Each row has a hidden value; after the row comes its group, the name of the range that the value falls in. Each part has its own.
[  33  258  272   66  259  -39   42 -100 -146  168  292  -63 -205 -142
 -177  -49  -53  -42 -179  126   71 -218   43  110   82   80   61  -27
  -25   26 -165  337   60  -14   35  157 -142   14  204  149  173  104
  246  -22   -7 -523    0  199  527]  M
[-291 -129  -20 -190  114  120 -349  -92  339 -130   59 -381  325 -194
   99   72 -109  173  -13   14  -51  -53   87   27  -45  -48  137   66
  -75   55   70  -14 -271   48  143   22  123  -77  -71  245   97   32
 -186  -59  141  365  -74 -214 -115]  P
[ -55  244  197  102  262  -43   85  -36 -183  113  228   26  -31 -107
  -53  -81    4 -120  -75   64   96  -15  -27  116  191   33  -59 -104
   33  -50 -194  111  102 -145   -3  104 -165   19  184  -34  150  -33
  121    0  -92 -241  -54   95  278]  E
[  -7  110  -81  -24  -88  -25  -38  141  -28  -74   67  -83  303  -61
  -59   54 -179  128   23  101  199   39  202 -110   85  -28   23 -109
  -31 -122  -72 -192   66   72   47  164  241 -121  -67  -94  -15 -233
  -56   15  -58  323 -266 -199  -37]  X
[-279 -134 -123  -91  175   19 -261    3  222 -225  239 -205  142  -96
   68    6   12   -4  -86 -155  -93  -51  -59   79  -67 -271  -13   12
   25 -104  -62  -75 -101   19 -174   52 -221   21   -8   85  180  -88
   48  -72  172  190 -350   68  217]  Q
[ 225    6   84  311   19  -12  181  -95 -140  -46  -21  103   75  -87
    6   95   25   54  107   10   53  328 -182  219   61  232  121  281
  156 -154 -104 -191   76   64  -94   -9  -24 -270 -149   47  274 -123
 -111   24 -158  -47  -19   46  112]  B
[ -19   15  156   83  196  -59    3  -12   12  -70  280 -153  -71  -41
  -43 -136  -13  -75 -206   28   59 -163   -5  -31   50  -92  -65   -2
   22  -53 -165  152   27  -27  -95  141 -208  -66  154  130  236   87
   94  -21  193 -175 -140  195  366]  B
[ -77  -17   26  217   88  112  152 -105  -78   -3 -218  193   28  -27
 -105   38  378  -10  210  -61 -153   74 -103   82    0   57  338  253
  125   50  101 -214  -16  179 -194   48  110 -227 -169   12  -23 -111
 -210    2 -106  163  134    6 -235]  N
[ -87  222  -87   40  -75  -31   20 -152   32 -131   -9 -138  -27   89
  -41   80  129  -22   44  -80 -125  133  -41    3    9  187   87   44
   18   31 -112  -18   53   98 -153  228  166 -177  -67  103   -2    1
    1   19   10  187  189   13 -337]  B
[  12  252  255  101  254  -40   81  -93 -200  149  238  -23 -163 -158
 -142  -49  -36  -65  -97   80   82 -123    3  139  131  102   60  -27
  -16  -14 -165  251   62  -58   37  121 -154    9  168   79  169   39
  195    5  -96 -449    6  151  420]  P
[ 273   50   70  491   34  -68  189 -197 -284   -9   -2   97   90 -166
   81  128 -116   78  114   11  129  570 -226  431   -1  336  104  324
  168 -305 -198 -273  123  -37  -22 -120 -169 -353 -164  -53  416 -185
  -73   -8 -428 -281  -84   83  427]  E
[   5  119  318  178  303  -92   56  -53 -165   68  315  -56  -98 -133
 -111 -246  -44 -128 -178  117  154 -173   73   19  122   26  -34   42
  -19  -18 -177  203   85 -141   29   77 -220 -117  235   72  231  148
  130   13   29 -479  -67  194  573]  N
[-130  125   26   20  211  -13  -43  -77   65  -30  274 -186 -142  -30
  -40   51   21  -66 -219  -39  -59 -168 -116  123  -66 -126  -38 -110
   61  -47 -195  229  -14   16 -198  254 -233   48  121  137  231   -1
  206 -128  164 -122 -158  260  345]  E
[-211  -15  -43 -255   58  120 -356 -107  320  -59   82 -382  271 -167
   31  152 -159  236  -25   44  -64  -32  118   50  -55   10  165   46
  -90   35   54   34 -252  133  179   53  174  -27  -78  285   61   17
  -83  -55   85  274  -68 -213  -53]  U
[  35  108  -80  -46  -95  -22  -70  164    4  -60  104  -53  361  -79
  -41   97 -210  171  -22  164  228   40  219  -94   82  -55  -14 -133
    1 -113  -82 -203   98   69   58  150  266 -105  -53 -105   -1 -257
  -51    1  -24  324 -328 -228   26]  E
[-345  -13  -89 -104  115   83 -323 -115  256  -67   48 -454  396  -95
  119   41 -148  193  -96   87   40   18  181   29 -132 -163   38 -132
  -49  -98  -30 -108 -257  -10  165   75   79 -117   -4   59   90  -79
 -172 -136  -22  365 -221 -215   44]  Q
[ 301  125   60  276  -10    4  113 -209 -230   88  -29   70   11 -182
  -69  251  -94  218  140   35   45  416 -134  413  -16  325  278  307
  104 -254  -94 -160   20  173   52  -91  -46 -211 -201   66  272 -206
   28   21 -440 -348  -62   12  393]  U
[-118  181  -99 -108  -12    5  -37  163  -86  -39   89  -27  216 -127
 -130   72 -173   25  171  -45  127   21  105  -32  162   42   89  -70
  -88  -91  -40 -121   36   60   12  206  206    6 -115  -56  -56 -244
   51   27 -125  314 -208 -142 -113]  H
[-152   25   37  -31  220   -9  -77   -6   53 -111  273  -68  -75 -153
  -70   31   55  -89  -74 -127  -59 -181 -130  128   22 -116   37    6
   35  -15 -105  140  -27   12 -206  156 -207   61   40  115  192  -56
  176  -42  155  -79 -209  165  254]  B
[ -35  151  173   26  235  -43  -40 -118    5   24  312 -208 -162  -69
 -142  -47   -4  -20 -227   54   16 -244   13   81  -33  -53   23  -25
    6  -41 -171  292  -46   27  -77  199 -196  -24  164  183  225   84
  233  -62  116 -378 -130  225  505]  P
[-237    4 -126 -115  121   23 -185  -91  241 -194  189 -334   49   -4
   29  118   65   51 -149 -126 -118  -97  -93  100 -128 -247   -8 -128
   62 -136 -127   46 -187   88 -205  199 -175   37    5  118  188 -129
   92 -107  168  193 -295   72   96]  X
[-199  205 -149  135 -124 -179 -148 -298  -24 -305   67 -169  -28  -35
  114   33  117  -48  -16 -157 -139  280   34   99  -36  213   41   31
  -42   41 -185 -129  189  -86  -99   -7   34 -272    4  -76   -3   15
   27  110 -149  -71  192  -80 -207]  H
[ -47   67   31  218   59   75  105 -207   81   -9 -148  -43   96  123
   21   53  313   41  -31   91 -117  127  -82   51  -87   45  115   92
  192   31  -52 -127  -30  100 -164  143  124 -296  -41   68   87  -10
 -235  -86   40  220  154   14 -223]  E
[ 173   53  -49 -171 -172  -15 -139  256    8  -51  143   24  375 -149
 -152   93 -302  265   46  194  255  -14  342 -176  161    5   97   20
  -85  -79   27 -211  124  203  160   58  380  -73 -114   -7  -83 -223
   -6  106   -4  233 -352 -303   95]  U
[-229 -147   20  -39  117  121 -168  -14  177  -82  -20 -176  233 -221
  150   63  -71   69   29   -7  -32    2  -11   22   65    1  129   46
  -41  102   62  -46 -111   -2  110   -6   78  -42  -56  153   88    9
 -256  -35  101  388   49 -158 -210]  B
[-127  166  128   78  246  -29    2  -45  -77   29  244  -35  -53 -152
  -60  -22   -5 -116  -95    4   37 -114  -60  131   68    8   -4  -51
   21   19 -160  161   59  -99  -83  164 -139   -8  119   41  174   -5
  142  -57   23 -184  -81  142  293]  X
[ -27 -310  -93  173 -131  122   92  221 -201   20 -237   69 -285 -201
  191   66 -205   75  -32  -93  -78  -57   92 -245  153  -86  349  -57
 -235  116  168  -35  299  279  195 -144 -101  217  -17   50 -146   32
 -266   76  -36  261  308   86 -111]  P
[ -74   70   -2  -29   96   -9   25  -20   24  -87  118 -232   19  110
   30  -45   78   18 -112  -48   -4   24  -20  -49  106 -209  -82 -195
   48 -242 -164  -41  -83   55  -82  117 -213   61  106    7  127 -134
   12   22   25  142 -192   31    8]  X
[-419  -99  -93 -120  129  144 -373 -153  342  -77  -23 -459  386 -157
  218  101 -115  198  -90   61  -52   22  114   62 -140 -138   89 -105
  -53   22   31  -78 -275  -16  191   19   89  -80  -19  129   82  -16
 -274 -152   43  473  -75 -245 -118]  Q
[  67   56   77   84    0   63   28 -212  108   20 -100 -191   50  183
  -79  -21  233  178  -91  150  -94   57  105  -84  -79    6  169  121
   92  -62  -12  -81 -118  253  -11   79  120 -263   -4  182   37   60
 -166   -6   27   45  100  -26  -48]  U
[-129 -264  -46  114  -96  120  -53   14    6  -17 -224 -242 -117 -186
  311  112 -187  194 -195   36  -59  -64  144 -180   28 -124  241 -213
 -183  109   89   25   95  168  296 -130  -61  124   72   75  -52   60
 -359   10   13  302  286  -86 -174]  N
[-205 -130   28  -39   84   95 -205  -96  197  -82  -23 -317  224 -121
  111  -11  -59  150  -43   50  -24   -9  121  -46  -12  -46  144   44
  -70   20   52  -56 -175   58  166  -24   67 -118  -15  167   69   56
 -245  -22   58  271   24 -161  -89]  P
[ 127   16  -45    4 -141  -38  -64  111   61 -161   81  136  317 -169
   40  232   -3  201  -86  176  142   11  116   -5   78  -79    9 -113
  130   30  -66 -225  203   73  -59   27  261 -108  -42 -151   13 -304
 -108   61   94  247 -285 -301  -86]  X
[ 254   86   48  306    1   10  198 -147 -181    1  -39  107   10 -156
    3  253  -42   86  163  -38   20  408 -289  383   42  347  183  287
  160 -176 -123 -130   60   95  -88   16  -34 -206 -216   83  319 -185
  -36   -4 -267 -102   18   69  121]  B
[ 228   51    2  -80 -169  -25  -93   71   35  -76   82  104  234 -134
  -77  217    5  315  -96  226  118  -37  238  -44   77  -84  117  -65
   76  -19  -12 -186  150  223   42  -40  263  -65  -26  -77  -56 -271
  -32  123   18   30 -282 -315   63]  U
[  15 -510 -142  374 -243  115  237  383 -323   -1 -371  124 -410 -195
  389   11 -324   23 -143  -99  -24  -43  107 -442  204 -174  308 -192
 -295  148  173  -88  524  270  254 -212 -204  273   47  -52 -173   74
 -459   82   15  441  443  168 -184]  H
[ -40  317   92 -218  121  -23  126   77 -188   40  133  -44   28  129
 -100 -134  131  -54  114  -75   42  101   46 -107  481 -110 -107 -284
  -27 -288 -155  -79  -31    7   40   58 -153  273  161 -102  -83 -228
  110  230 -192   96 -115 -134 -270]  N
[ -60  354 -156   73 -219 -186 -177 -445    5 -269   73 -169 -146  -16
   53  198  138   46    2 -144 -249  373  -12  227  -71  422  128  142
  -27   91 -199  -28  207   30 -100   -4  127 -272  -47   67   -9   67
  153  146 -193 -271  352  -72 -234]  M
[ 158   36  -58 -135 -168  -13  -88  306  -12  -89  132   99  377 -198
 -130  117 -315  189  119  135  256    9  243 -146  207   74   87   59
  -71  -27   26 -210  171  154   96  100  406  -74 -163   -9  -57 -234
  -27   99   32  339 -305 -276  -29]  P
[  44  214  275  201  249  -69  141  -91 -207  114  233  -38 -140 -115
  -82 -101  -34 -104 -146  104  128  -75  -26  108  126  101  -24  -37
   27  -40 -217  213   93 -116   11  132 -186  -71  195   49  234   61
  127  -11  -53 -405    6  179  419]  B
[  59   46  -25   12  -68  -38  -77   51   35 -118   93   73  286 -136
   59  168   24  180 -112  167  123   28  126   19   73 -127  -15 -160
  119  -25  -91 -211  157   32  -27   -7  148  -78   23 -171   24 -281
  -88   51   24  162 -282 -267   -1]  E
[-192  242 -135   77 -110 -149 -149 -291  -42 -275   62  -48  -80  -93
   45   79  159  -81  104 -213 -212  278  -26  152   26  327  133  152
  -57  136 -123  -88  213  -48 -125  -12   99 -222  -58   -3  -55   42
   81  148 -154 -107  297  -70 -300]  N
[ -36   41  -91  -64  -53   -4 -111  259  -17  -72  126   28  426 -182
  -66   46 -286  105   94  103  252   29  219 -100  131  -15   31  -23
  -61  -63  -12 -244  117   30   75  124  299 -106 -116  -98  -23 -243
  -63    9  -30  391 -348 -232   33]  E
[   1 -488 -146  317 -257  125  144  275 -264    4 -391   14 -375 -171
  319   20 -281  139 -149  -58  -52  -75  216 -427  101 -196  400 -148
 -313  111  214 -100  400  352  303 -238 -154  206   25  -17 -209   74
 -441   86  -49  340  400  101 -104]  P
[ -14  268  241   42  262  -26   14 -130 -108  152  285 -102 -201 -145
 -174  -12  -39  -39 -165   96   37 -216   13  144   50   85   75  -29
  -21   32 -162  350   18  -11   12  184 -134   17  178  168  179   95
  255  -45   -3 -482    2  196  482]  M
[  -4   71  118  191  179  -36   54   -4 -251    7  134  145   71 -300
  -41    4  -85  -56  145  -54  121  152  -79  244  165  149  120  150
    8 -100  -86 -101   98  -97   16  -55 -122  -87  -48  -71  187 -155
   39   52 -264 -207 -132    5  302]  B
[-154  141  -76   65   -9  -61  -43  -67  -31 -152   69  -51   41  -38
   19    1   47  -78   49 -101  -55  135   -1   12   73  119   43   34
  -26   30 -105  -91  134  -24  -97  101   66 -137  -25   -8    5  -24
   -3   45  -38  131   80  -16 -174]  X
[-275 -125  -94  -63  176   -3 -210   63   99 -225  217  -87  173 -180
   22  -26   13  -42   23 -182  -27  -51  -35   75   22 -233   33   31
   -5 -104  -33 -143  -64  -21 -149   13 -185   11  -39  -15  130 -165
   36  -10   66  167 -373   -4  179]  X
[ -69 -161  -18  -50   79  -20 -154  -19  229 -253  212 -310   79   29
   47  -66   10   58 -172  -64  -34  -68   -3  -74  -31 -217  -47   41
   32 -150  -95  -22 -121   95 -130   73 -186  -72   32  182  224   11
  -12   -4  267  138 -264   76  170]  N
[ -45  155  -64  112 -120 -159  -81 -208    9 -274  108 -136  -22    5
   91    8   75  -35  -53  -85  -85  238   13   22   41  218  -14   75
   -9   39 -183  -80  200  -42  -96   22   49 -247   21   23   55   66
   11  123   -6  -42  178  -40 -183]  B
[-235   82  -63  136   51  -47  -35 -115  -62 -180    5   54   43  -73
  -24  -69  196 -149  176 -181 -125  155  -40   54   54  157  152  207
  -15   84  -26 -177  109  -37 -163   41   69 -239  -92  -23  -25    1
  -56   65  -90   97  140   -4 -220]  H
[ 244  142   58  380   36  -33  205 -189 -248   15   -1  121   34 -171
   27  237  -50   66  138  -20   68  478 -291  461   25  346  128  246
  186 -234 -191 -169   91    5  -84  -12 -102 -244 -178  -15  366 -229
   -4  -19 -370 -216  -46   70  257]  X
[  63 -455 -104  332 -220  108  223  338 -231  -21 -298  104 -378 -159
  361   40 -289   13 -159  -75  -40  -33   37 -391  194 -105  244 -130
 -228  174  129  -29  488  253  184 -144 -159  227   41   40  -99  117
 -413   61  122  429  441  186 -204]  H
[  68   67  -31   37  -77  -24  -33   38   10  -99   62  139  198 -152
   58  227   61  149  -91  131   66   35   52   62   78  -69   25 -141
  129   37  -82 -167  202   51  -68   12  151  -47    2 -147   13 -268
  -72   45   29  147 -182 -220  -67]  E

Next part:
[  34 -200   52   -9   89   43 -186   95    7   42   30  -12 -124   12
  -28 -149  156   45   17  -14  -57   49  -80 -112   43  -29  102 -160
   81   -1 -150  -14 -236   88   63  -31   -1 -191   88   46   24  167
   10  -23 -135 -290   28  -25 -121]  (85)
[  13  143   48   22  113  158  140  106  -44 -103  178   71   93  122
   81   53   80   81    9   88  -19  -37   36   55   21  -35  -16   79
   84  -12  -97    6  -72  145  -59  -83  -77  -52    2  -64   89  -33
 -104 -113    2   75  -96   -5   66]  (69)
[ -46  178   89   14  -27   44  213  -12  -88 -102   86   55  175   64
   48   75  -37  -52  -88  197   11    0   57  122   40  132  -47  235
    1   16   75  -58  170  -12  -23  -31   25  139  -99  -77    5 -252
   36   16  136  207 -117   36   43]  (76)
[-119 -110   32  -60    1  165 -126  -20  -58   42  -57  -81   10   67
 -106   99  245    4 -200  -16 -110  -45  -94  -97   60  -44  143 -122
   29  -54 -191   16 -155  100  138  -41    4  -18  272   -1   -5   62
 -106   -9 -179 -146 -101  269 -214]  (65)
[  28   91   29   53   18  -42   25   99  -22   -6   38  -25   72   24
   49 -185  -78  -98  -33   85   73  -21   42    1   22  105  -40   62
   18   17   97  -94   16   18    8   46  -67  -67 -178  -53   20  -97
   23  -23   57   86  -62  -78   92]  (65)
[ 122 -168  -10 -139  240  184  115  -80 -160 -190   18  191 -229  -31
  -42   97   99  149    7   47  -10  176  -42 -138   49 -163 -154  179
  215   -8 -113  120 -251   26  -64 -181  -19   62  212 -148  105   23
   -2   79  -53 -233   43  -15 -165]  (65)
[ 228   17  -88   57  -47   17   83 -198 -176  -98   71   28 -129 -164
  -59 -169 -105    7    1  214   92  155  -17  -69   31  114  -88   87
  184   24  -19  107  -21  -28   70  -39   47  -83 -111    9  -60 -128
  170   37    5 -198  -69  -64  139]  (69)
[ -64   83   21    8 -100   75   41  141 -158    9   24  -92  168   64
   30  -48   53   -2 -115   79  113 -163 -159   50   50  140   90  107
  177  -16  -82   10  -64  197  137  -89  -22   -9  103 -110  -54  -82
 -211    3  -27  -89 -156   86   45]  (64)
[ 164  201  -66  -16  249   74  152  -22   -3  -76   61   19  -25  -21
   36  -67   34  -88   17   71   74   40  151 -141   80   23 -140  -73
   10   55   13    4 -197   19 -140 -120 -287 -163  -51 -129  106  -36
 -122 -100   -8  155   70  -60  143]  (76)
[  36  139   72   47  104 -108  130  124   11  -34  121   86   90   40
  161 -190  -86  -35   73   98  124  -15   79   62   25   70 -127  159
  -20   56   68 -101   12   55  -94   -5  -76  -63 -217  -77   69  -53
   32  -22  172  158  -29 -235  187]  (64)
[ 247  110  -79  119  -77   67  170 -122 -217 -162   66  109 -100 -115
  -87 -203 -143   76  125  262  109   71   67   -7   94  195  -19  194
  199   34   -8   49   69  -76  102 -115   86  -83  -95  -33 -132 -145
  231   88   35 -221  -60 -106  211]  (85)
[-151  -88  172   12 -130   19  -29    4  -62  -30   71   62   74   78
  -39   19   96   74  -78  198  -90  -26  -90  143   39   -8  130  178
   44  -31 -113  -37  151   41  158   55  265  134   91   84  -67  -26
  147   88   21 -129 -193   88 -125]  (69)
[  77  150   44   83   54 -111  100   69  -28  -41   95   52   56   21
  108 -229 -144  -76   33  112  126   -1   47   31   17   98 -119  173
   -5   28   97  -76   26   23  -62   63  -59  -74 -250  -29   39 -118
   82  -31  169  123  -73 -190  221]  (64)
[ 119 -166   -6  -75  146   25   49 -115 -160 -100   57  157 -215  -65
   23  -51  -31   94  -30   13   64  182 -115 -104  -14 -104 -214  206
  170  -25  -68  131 -211   65  -33  -42   20    4   40  -70   88   -3
   68   53   33 -222  -44 -105  -36]  (61)
[ -95   37    1   -8 -110   61   37  157 -164   56   44 -110  206   52
  106  -28   47   18 -153  -10  137 -137 -185   55   -3  158   38   84
  173  -13  -89   15  -98  259  120 -119  -43  -20   52 -148  -20  -77
 -255  -16  -17  -66 -154   54   30]  (61)
[  16 -208    5  -16   97  101 -165   85  -44   17    2  -15 -122  -17
  -52 -122  134   58  -40  -87  -62   42  -64 -144   53  -46   83 -123
   88  -33 -107    4 -245   84   84  -41   -5 -153  131    9   18  186
   34    2 -159 -288   21   13 -133]  (65)
[-102  -61   69    4  -29 -202  -56 -201  -69   79   28   49  -36 -167
  -25 -218  -55  -79 -171   25   56   16  -60  -12  101   36  -60  139
 -126  -37   49   50   18  -13  154  140  155   18   55  101 -106  139
  261  143   86  -91 -127  -54   93]  (78)
[ -36 -198   25  -40    1  -82 -147 -107  -22  109  -58    2 -119 -136
  -73 -185   80  -41  -73    6   -4   66    0 -101   96   62   21 -106
  -35   19  -33  -17  -81  -34  172  -12   71  -83   95    8  -70  173
  156  134  -82 -217   19  -23 -114]  (71)
[ -55   25   30  113  -85  -58  -95   89   45   70    0  -68  118   79
   41 -190  -29  -71  -59   50   -2  -42   82   12  -30   73   42  -42
  -91    5    0 -183  103   12   67  120   15  -86 -236   40    8  -65
  126  -44   31  105 -129  -15   42]  (71)
[-107  180   22   69   52  105   27  193   45  -56 -124  -25  206  364
   57   54  181   44  -32   70   32 -254   57  -38  -25 -184   67  102
  -85   -5 -312 -232  -40  146  -77    5 -127   18   32  -66  124 -127
 -189 -116   59  239 -209  169   44]  (64)
[  -9 -230  -25  -10   83  138 -204   68  -86   33  -26  -33 -140  -19
  -89 -120  134   69  -95 -156  -74    5  -96 -178   60  -68  103 -122
   90  -75 -119   40 -282  104  143  -14    3 -157  205   18   -2  228
   37    6 -201 -341  -25   75 -141]  (71)
[ 179  -26 -123    9   95   86  -25   29 -146  -46  -34 -142  -59  -60
    7 -125  -82 -129 -166  -80   80  120 -101 -229  -29   92 -101  -34
  142  -22   83   44 -263   66  -66    5 -207 -135 -138  -73   88 -174
  -70  -99  -37  -63   -1   29   40]  (71)
[ -32   35  101   18  160  -33  125  -70  -46  -24  235  205  -21  -91
   93  -85  -33   49   -5  -59  -36   84   84   57  110   60 -111  135
 -117  -25   84   58  -40   29  -25  -19   48  -69   -8   24   10  168
  235   28  107   14   -4 -196  127]  (61)
[-217   84  205   -7  156  172  -39  244   97   32   18   38  164  382
   47  188  268   -2  -69  -93 -182 -166   36   29   46  -35  154  -52
 -179  -49 -159 -177 -115  121  -77  -22 -128  -55  144  -30  132  -19
 -208 -154  -23  197  -79  190 -169]  (63)
[  41  145   10  102  -66  114  144  118 -329 -128   -9   46   52   12
  -75 -155 -124   27  -42    8  126 -175 -146   12  185  273  118  375
  168  -75   75   52  -57   65  150  -86   51   -9  169  -78 -174 -103
   58  112   72 -245 -119   19  205]  (64)
[-111  224  102  110  -50   11  -22  122   46   35   44  -96  217  138
  -19 -102   86 -117  -80  132  -37 -202   52   61  104  108  194  -40
 -118  -12  -31 -135   80   51   80   85  -27  -84   -8   78  -57  -34
  -17  -78    9  149 -146  116  114]  (85)
[ 202 -177  -21 -159  249  171  115 -173 -161 -168   47  234 -335  -64
  -64   76   79  149   61   96    6  245  -26 -147   37 -136 -217  122
  261    9 -122  175 -278   -1  -47 -207  -44   -7  185 -169  108   11
  -26   70  -87 -287   62  -53 -170]  (76)
[ -87 -101   73    0   60  -53  -59 -168   46   13    7   93  -44   42
    6    2  115   30  -97   40  -87   83   44  -49   -5 -166  -60   39
 -174  -17 -175  -55   -2    0  -10  103  103   29    6  108   68   57
  213   13   60   36 -122   38  -64]  (61)
[ -78  -68    1   -5  -18  111   55   83 -157   58   36   14   94  -43
   65   -9   50   55  -83 -161   11   -3   -4    3   83  272   46    4
   23    3   15  -20  -92   93  107 -222  -10  -70   74 -153  -53   40
    7   68  -35 -116   33  -21  -58]  (71)
[ -77  -31  -19   -7   64 -179  -14   78    2  -70  -93  -45  103  -40
   77 -249   41    9  -92  138  204 -136  -65  -79   29 -293  -61  246
    8   29 -148 -101  -50  121   -4   98   57  137   46    9   22  136
   65  115  128   20 -141  -82  146]  (78)
[ -71   45  142   40    7  208  159  -65  -90  -22  203  172   86  126
   60  255   71   82  -46  -56 -217  145  103  131   28  279   29   32
 -120  -27   -6  -21   72  -10  -38 -155   53  -40  -64  -22   27 -178
  129  -73   46   87  -26   64 -113]  (63)
[  97  103   69  -41  120  -34   71 -138   30  110  239  202 -160  -36
   43 -135   15   14  155  135   46   74  150   73   60  130 -178 -144
   53   52  -21   93  -86   37   90 -128 -120 -279  -49 -131   30  121
 -102  -44  -80  -32   -4 -207   62]  (69)
[ -93  -11   69   77  -21  113   -2  185 -160 -171  -94 -152  209  116
  -23   42   50  -69 -265  -17  -64  -74 -216  -82   63   13  209  279
  -17  -80  -10  -93  -41   71  -69  114   88  177   75  130  -10 -209
  130   -4  130  -18 -127  226   -3]  (69)
[   1   16   98  -64  127   37    4  -74   53  119  273  188 -135  -35
   22  -85   79   54   96   64  -54   62  149   92   64   58 -107 -195
   51    9   -7   91  -85   63  141 -104  -63 -246   33 -105   31  240
  -78  -41 -164  -68   -9 -150  -51]  (65)
[ -18   15   71   99  -75 -241 -121   26  145   91   11  -53   79   65
   92 -284  -35 -108    5  207   69    3   67   29  -76  -31  -44  -30
 -114   63  -63 -207  139    5    9  206   40  -77 -348  100   51  -75
  143  -42  120  151 -145 -123   95]  (64)
[  -4   18   -7   28 -187   91  -60  -27 -110   33  -66 -122   67  107
  -75    1   92  -27 -120  189   32  -63 -116  -12  -21  113  111  -31
  147   -1 -194  -25    3   88  166  -31   14  -33   23  -34  -48 -218
 -147  -30  -91 -111 -198  218  -71]  (85)
[  -3  253   -7  133    2   89  203  177 -341 -203  -54   80  110   65
  -59 -203 -176   40  -64  -25  196 -312 -127   -5  210  127   80  572
  109 -116   85   18  -56   85  104   -9   33   70  216  -82 -163  -63
   78  130  161 -134 -195    9  347]  (78)
[ -26 -141   65  -17  -47 -123  -35 -150 -130   70  148   36  -64 -228
   19 -179  -70  -35 -141    5   30  137 -130   23   68  157  -62   74
   35  -25   99  133  -37   44  149   42  153  -39   -4   62  -89  104
  214  107   30 -222  -56 -118   29]  (61)
[ -99  133   38   42   74  117   33  229   25  -49 -114    8  175  356
   70   55  190   74    8   39   39 -237   40  -31  -10 -141   65  103
  -45    4 -303 -218  -83  156  -71  -61 -132   -1   67 -112  121  -99
 -217  -90   45  170 -158  126    4]  (64)
[-145  -85  175   18 -191  -20  -50  -28  -82   -4   40   13   80   45
  -66  -12   53    0 -122  222  -76  -11 -121  142   47   84  148  169
   40  -27  -49  -38  188    1  191   86  277  139   54   97 -108  -97
  164  106   32 -134 -194  113 -127]  (85)
[-117  224   45   77  -99  -21  140  -29  -82    4   23   28  215  113
   61  -13  -27  -28 -111  100   81 -148   42  105   33  112  -24  214
  -96  -14  -52  -85  144   67   61   15   18   58  -58  -52  -33 -161
   10    5  143  208 -227   59  161]  (61)
[-310   86  188   72  -74  -21    9  125   46   93   72  146  218  206
   66  -34  158  133   20   23  -47 -268  103  210  101   13  151  127
 -197  -24 -187 -178  161  112  172  -21  163   12  141    0  -72  187
   78   68   60   79 -198    1   23]  (61)
[ -58   92   -3   41   56  137   41  141  -14  -81  -62    4  124  211
   18   21  107   52  -41   54    1 -138   80  -38    0 -123   31   96
   -6  -14 -165 -154  -22   82  -21  -22  -71   26   19  -84   82  -73
  -69  -51    3  129 -142  110   -5]  (71)
[  99  108    6   77   44    5  114   91  -79  -85   80   59   33  -12
   48 -192 -116  -17   55   99   83   13   86   13   52  132  -56  143
   65   26  105  -69   24   -9  -14  -33  -38  -72 -178  -73   -3  -87
  108    9   81   24  -20 -154  151]  (65)
[ -49  217   92   43 -100  -16  186  -40  -75  -49   76   37  187   83
   46   20  -39  -63  -65  256   55  -51   41  151   33  161  -28  214
   -6   29   16  -65  205    7   33   -6   41   98 -116  -54  -28 -262
   10   13  145  197 -175   35   97]  (69)
[ 218    4 -109   51   70   89   38 -113 -196  -44   31    6 -138  -25
   18  -81 -124  -34  -94  -95   71  170  -83 -180  -49  139 -171   44
  103  -43    2  102 -240   59  -67  -22 -152 -184 -162  -51   78 -213
   11 -110   21 -103  -56  -15  109]  (61)
[ 229  -86 -131  -46  130  105   34  -41 -185 -155  -36  -88 -131 -131
  -35  -85  -47  -61 -137   46   93  180 -133 -244   -4  -28 -128   72
  247   -4   27  107 -268   42  -81  -40 -127  -24  -33  -72   79 -151
  -24  -19  -35 -168   19   21    4]  (65)
[-168  241   38   84   49   28   11  141   68  -34  -99  -37  233  307
   33  -20  146  -11  -97   78   40 -316   67  -19   22 -230   67  135
 -166  -38 -249 -205    8  136  -27  118  -89   39   67    5   78  -30
 -116  -93   82  291 -269  173  136]  (61)
[ -22   19    8   30  113  -87 -104  -81   95  -48   18  -24  -19   76
   14 -130   43  -45 -145  131    7  -10   -5 -107  -74 -397 -121   66
  -78  -53 -162  -37  -59   82  -60  295   -8   16  -88  151  145   42
   82 -105   47  143 -248   50   90]  (78)
[ -74  -14   34  -66 -100   82   34  114 -131   47   63 -127  179   23
   83   52  117   -9 -153   86   81  -48 -188   60   -2  166   58    0
  212   25  -96   36  -89  222  103 -160  -33    9   70 -141   -4 -114
 -286  -15  -60  -83  -95   91  -87]  (69)
[ -42  -99  -18   -8   12  -75  -30   42  -60  -64  -73 -122   87 -143
    2 -173   17  -82 -176   78   67    6  -62 -103   71  -60   26  119
   17   19   38  -64  -17   19   33   67   76  121   13   36  -27   46
  176  119   55  -46  -33   -1   14]  (71)
[  33  -65   43 -127  207  243  168   14 -219 -182  102  135  -88  -57
  -44  134  120  117  -64   -1  -37   65 -103  -55  153  -12  -15  194
  217  -42  -18  171 -245   88   -1 -224   -8   66  346 -136   13   75
  -62   80  -71 -241   48   40 -111]  (76)
[-257  -31  221  -73  120   65 -112  224  100   71   22  -50  164  242
   48  119  248  -83 -174  -56 -150 -114  -70   26   42  -61  133  -64
 -121  -43  -65 -128 -109  132  -23   54  -66   20  150    0  111   39
 -192  -89  -36  135  -69  170 -228]  (76)
[-253 -152  158   18 -186   32  -68   77  -88    0   33   43  132   67
  -35   -7   78  106 -128  104  -95  -90  -79  167   41  -10  166  214
   33  -60  -70  -80  202   56  248   67  326  187  123   50 -104   55
  199  151   -4 -146 -223   98 -170]  (71)
